Here is a tiny trained network, its code and every weight. The questions are about switching its units off for an input and a class, where a switched-off unit gives its printed mean instead of its output.

import numpy as np


def w(rows, s, z=0):
    codes = np.array(rows[::2]) - 128.0
    scale = np.full(codes.shape[1], s)
    scale[-1] = z or s
    return codes * scale


def norm(h):
    return h / np.sqrt((h * h).mean(-1, keepdims=True) + 1e-5)


def f(y):
    return y / 2 * (1 + np.tanh(0.7978845608 * (y + 0.044715 * y**3)))


def log_softmax(a):
    a = a - a.max(-1, keepdims=True)
    return a - np.log(np.exp(a).sum(-1, keepdims=True))


def net(x, mask):
    res = np.array(x, float).reshape(1, 6) / 4 @ E
    u = 0
    for l in range(4):
        y = f(norm(res) @ A[l][:, :-1].T + A[l][:, -1])
        res = res + np.where(mask[u : u + 10], y, B[l][:, -1]) @ B[l][:, :-1]
        u += 10
    return log_softmax(norm(res)[-1] @ U[:, :-1].T + U[:, -1])


A, B = {}, {}
E = w([
[159,93,230,135,135,80,135,190,55,172,97,120],'x0',
[196,106,32,76,141,105,47,190,41,83,131,180],'x1',
[142,219,195,83,6,96,90,121,192,161,160,207],'x2',
[79,79,79,171,74,126,53,143,180,179,254,114],'x3',
[150,204,153,125,101,183,108,102,182,28,84,120],'x4',
[73,101,80,114,20,86,175,97,53,44,56,151],'x5',
],0.0076)
A[0] = w([
[127,103,154,118,88,76,125,125,104,186,146,178,5],'L0N1',
[180,138,77,128,200,153,113,145,134,87,151,138,74],'L0N2',
[154,153,70,90,99,120,77,140,110,151,177,159,93],'L0N3',
[91,75,137,165,183,123,128,129,150,190,162,106,144],'L0N4',
[170,123,125,136,135,102,78,138,150,104,133,134,122],'L0N5',
[159,101,113,116,186,91,118,137,93,169,165,107,63],'L0N6',
[49,44,65,155,71,124,110,134,139,176,214,81,128],'L0N7',
[139,86,107,128,150,83,99,121,83,150,94,134,80],'L0N8',
[107,84,150,123,147,99,134,150,119,210,162,143,57],'L0N9',
[111,169,190,109,94,115,185,140,141,246,175,153,124],'L0N10',
],0.011,0.0034)
B[0] = w([
[124,136,97,132,145,163,96,159,151,158,123,77,177],'L0N1',
[109,147,46,45,157,136,93,112,124,156,119,134,197],'L0N2',
[214,148,141,134,109,97,133,149,165,88,185,182,201],'L0N3',
[206,163,80,112,123,127,114,136,93,97,153,71,215],'L0N4',
[119,156,104,62,119,186,147,89,107,170,152,159,158],'L0N5',
[98,97,140,210,139,206,92,154,120,149,47,158,187],'L0N6',
[15,127,136,133,93,127,117,86,99,98,163,87,253],'L0N7',
[147,141,153,128,139,110,170,169,142,128,140,174,182],'L0N8',
[143,186,136,158,135,135,198,121,93,249,119,89,186],'L0N9',
[131,124,146,146,172,73,79,61,192,163,134,154,250],'L0N10',
],0.013,0.0072)
A[1] = w([
[155,70,199,89,26,126,155,130,74,200,149,140,40],'L1N1',
[130,159,89,121,240,211,108,96,111,32,110,124,232],'L1N2',
[130,151,127,103,64,169,80,157,196,120,235,167,96],'L1N3',
[118,130,82,210,112,91,136,185,76,146,221,119,52],'L1N4',
[92,79,203,118,48,85,105,93,186,122,154,165,140],'L1N5',
[33,56,2,214,72,155,138,164,166,83,165,93,119],'L1N6',
[200,131,158,74,105,108,164,67,175,134,100,75,152],'L1N7',
[170,38,69,146,176,130,110,107,209,56,173,89,22],'L1N8',
[170,61,140,97,185,150,47,177,149,135,210,171,123],'L1N9',
[165,138,155,132,153,143,247,144,181,47,136,105,7],'L1N10',
],0.0099,0.0017)
B[1] = w([
[117,163,63,138,154,68,179,109,121,131,137,125,148],'L1N1',
[101,137,96,154,95,126,136,146,167,66,181,31,255],'L1N2',
[117,165,132,85,92,113,156,103,176,166,114,215,236],'L1N3',
[94,63,146,97,83,101,105,74,113,84,197,150,185],'L1N4',
[98,150,163,180,191,129,67,128,90,91,56,136,237],'L1N5',
[131,122,178,139,150,90,175,59,112,231,135,191,235],'L1N6',
[105,4,165,142,139,67,140,143,175,112,171,130,203],'L1N7',
[95,208,103,105,163,72,190,160,67,205,104,128,152],'L1N8',
[130,57,98,162,106,130,107,158,162,209,170,138,190],'L1N9',
[114,112,176,102,125,186,161,161,64,136,119,106,172],'L1N10',
],0.011,0.0074)
A[2] = w([
[161,158,203,153,125,197,155,88,174,167,64,140,128],'L2N1',
[132,113,111,115,154,171,158,230,100,117,90,112,132],'L2N2',
[109,167,127,137,178,65,104,104,109,66,109,126,79],'L2N3',
[201,122,170,140,136,113,162,170,64,115,106,66,233],'L2N4',
[103,85,111,123,156,154,126,125,119,181,165,71,74],'L2N5',
[103,71,170,114,86,112,172,131,148,139,128,157,126],'L2N6',
[112,155,105,95,83,131,204,135,157,16,64,123,4],'L2N7',
[122,89,148,102,129,188,97,134,32,167,121,191,110],'L2N8',
[93,169,247,141,120,147,122,97,158,60,94,106,179],'L2N9',
[153,112,124,74,221,149,90,129,169,81,52,117,23],'L2N10',
],0.014,0.0015)
B[2] = w([
[133,94,156,152,133,60,94,86,92,116,121,138,200],'L2N1',
[137,62,90,132,170,197,115,135,164,88,100,164,197],'L2N2',
[96,142,119,98,97,94,148,145,123,133,82,110,189],'L2N3',
[100,88,125,106,112,107,143,209,184,147,162,149,209],'L2N4',
[152,137,165,137,124,172,128,134,101,97,113,85,208],'L2N5',
[108,112,92,126,149,124,108,105,146,94,99,124,198],'L2N6',
[116,109,251,137,182,126,194,166,151,160,113,94,232],'L2N7',
[134,149,168,92,103,93,177,148,148,89,123,131,163],'L2N8',
[100,131,93,89,111,151,168,146,131,83,123,174,254],'L2N9',
[91,139,57,195,119,146,113,65,83,159,160,131,172],'L2N10',
],0.018,0.0098)
A[3] = w([
[50,166,126,216,35,168,71,128,164,118,169,116,173],'L3N1',
[145,156,86,38,64,109,117,144,116,78,180,137,138],'L3N2',
[250,168,124,108,115,71,90,135,181,92,114,137,34],'L3N3',
[184,190,72,116,112,91,130,105,105,203,172,145,89],'L3N4',
[131,105,80,85,160,104,157,167,149,197,62,191,208],'L3N5',
[131,155,168,152,101,166,115,111,36,173,158,58,7],'L3N6',
[112,135,212,109,115,100,114,60,194,60,83,142,146],'L3N7',
[131,144,62,150,194,134,161,60,112,111,133,35,114],'L3N8',
[131,98,181,101,124,78,176,117,81,182,112,171,71],'L3N9',
[78,110,154,121,167,153,199,60,200,151,209,55,155],'L3N10',
],0.013,0.0018)
B[3] = w([
[181,110,63,55,177,107,188,131,138,63,95,97,192],'L3N1',
[157,164,44,55,150,122,98,112,153,173,96,85,156],'L3N2',
[170,116,188,126,198,105,108,150,112,232,120,97,153],'L3N3',
[145,158,195,94,141,219,134,133,96,111,22,133,174],'L3N4',
[149,138,171,161,59,80,136,132,164,79,212,28,206],'L3N5',
[42,172,137,163,161,54,139,149,115,175,90,59,179],'L3N6',
[149,30,37,119,74,120,140,100,75,109,195,169,248],'L3N7',
[84,144,137,221,92,87,58,101,88,174,154,95,192],'L3N8',
[126,104,126,169,106,124,70,73,177,108,166,166,202],'L3N9',
[165,167,121,102,58,89,153,248,52,133,122,103,250],'L3N10',
],0.012)
U = w([
[93,85,84,95,79,41,164,22,119,69,158,206,170],'0',
[237,91,188,169,135,54,83,101,189,189,164,175,115],'1',
[163,171,205,159,196,184,119,72,117,170,65,170,69],'2',
[158,103,2,180,171,222,72,136,156,97,141,102,80],'3',
[104,173,97,173,115,56,139,127,41,168,147,8,181],'4',
[225,222,64,11,123,141,108,119,150,194,133,126,118],'5',
[146,203,146,154,175,195,151,76,131,61,86,186,1],'6',
[147,69,152,122,121,153,229,235,174,63,147,106,166],'7',
],0.011,0.0057)

Each question gives the input, the list of numbers given to net, and the class t.
The units are the neurons (one row each of A and B). Each row of codes is followed by its name. A weight is (code - 128) times the scale printed after its matrix; where a second scale follows, it is the last column's (A, B and U).
mask holds one flag per neuron, layer by layer. A switched-off neuron (its flag False) gives its mean, the last column of its row in B, instead of its output. The means were averaged over made-up inputs and are rounded, as every weight is.
A unit's drop is (log p(t) with every unit on - log p(t) with that unit switched off) / (log p(t) with every unit on - log p(t) with every unit switched off).
The circuit of an input: a set's keep is (log p(t) with only the set's units on - log p(t) with every unit switched off) / (log p(t) with every unit on - log p(t) with every unit switched off). Starting from the 12 units with the biggest drops (on a tie, the unit counted first), units are removed one at a time, each time the one whose removal leaves the highest keep (on an exact tie, the one counted first), for as long as the keep stays at least 0.8.
circuit, biggest first: the units of the circuit, biggest drop first
most important unit: the unit with the biggest drop
k most important neurons: the k neurons with the biggest drops, biggest first
k most important neurons of layer l: the k neurons of layer l with the biggest drops, biggest first
input [-8,6,7,-7,-3,3], class 1: circuit, biggest first => [L0N3 L3N3 L2N9]
input [-3,-1,-1,-2,4,-5], class 4: most important unit => L0N2
input [-1,6,-7,7,6,-7], class 4: 4 most important neurons of layer 2 => [L2N5 L2N9 L2N4 L2N2]
input [6,0,6,1,-1,3], class 1: 2 most important neurons => [L0N7 L0N1]
input [-8,8,-6,3,0,-5], class 5: 2 most important neurons => [L0N3 L2N7]
input [0,-1,-8,0,2,-3], class 3: circuit, biggest first => [L2N7 L0N6]
input [5,5,5,1,4,2], class 5: circuit, biggest first => [L2N7 L3N2]
input [8,7,6,-1,-2,5], class 5: circuit, biggest first => [L2N7 L3N2 L0N1]
input [3,6,8,3,-8,-3], class 1: 3 most important neurons => [L0N3 L0N10 L1N2]
input [3,-6,8,6,-2,-2], class 0: 3 most important neurons => [L0N10 L0N7 L1N5]
input [8,-1,3,-5,3,3], class 0: 2 most important neurons => [L1N2 L0N4]
input [7,8,-3,1,4,-8], class 3: 2 most important neurons => [L0N6 L0N2]
input [-5,-5,4,-6,-4,-6], class 1: 4 most important neurons of layer 1 => [L1N2 L1N4 L1N10 L1N8]
input [4,-2,7,8,-7,0], class 4: circuit, biggest first => [L0N9]
input [-5,1,-4,-7,0,-7], class 4: 2 most important neurons => [L1N2 L3N8]
input [-3,6,-2,5,-3,-6], class 5: 3 most important neurons => [L0N3 L1N3 L2N7]
input [0,6,-3,-8,8,5], class 7: 2 most important neurons => [L2N7 L0N10]
input [-7,4,-7,7,5,-3], class 4: 2 most important neurons of layer 0 => [L0N7 L0N8]
input [-3,5,2,0,2,4], class 1: 2 most important neurons of layer 1 => [L1N6 L1N3]
input [-6,-3,4,-4,-6,-5], class 1: most important unit => L0N10
input [-3,2,-3,0,4,-5], class 3: 3 most important neurons => [L0N2 L2N7 L0N7]
input [0,3,-2,-4,5,-8], class 4: 2 most important neurons of layer 2 => [L2N9 L2N10]
input [3,1,-6,2,7,-6], class 3: 2 most important neurons of layer 0 => [L0N7 L0N10]
input [-2,-6,-1,-1,-1,-7], class 4: 2 most important neurons => [L0N4 L0N10]
input [-2,5,-3,-1,-4,-8], class 3: 2 most important neurons => [L0N6 L2N2]
input [1,5,-8,-3,-4,2], class 3: 3 most important neurons of layer 0 => [L0N2 L0N7 L0N6]
input [-8,-2,-4,5,-3,2], class 4: most important unit => L0N4
input [5,6,3,5,-4,-3], class 5: 2 most important neurons of layer 1 => [L1N4 L1N3]
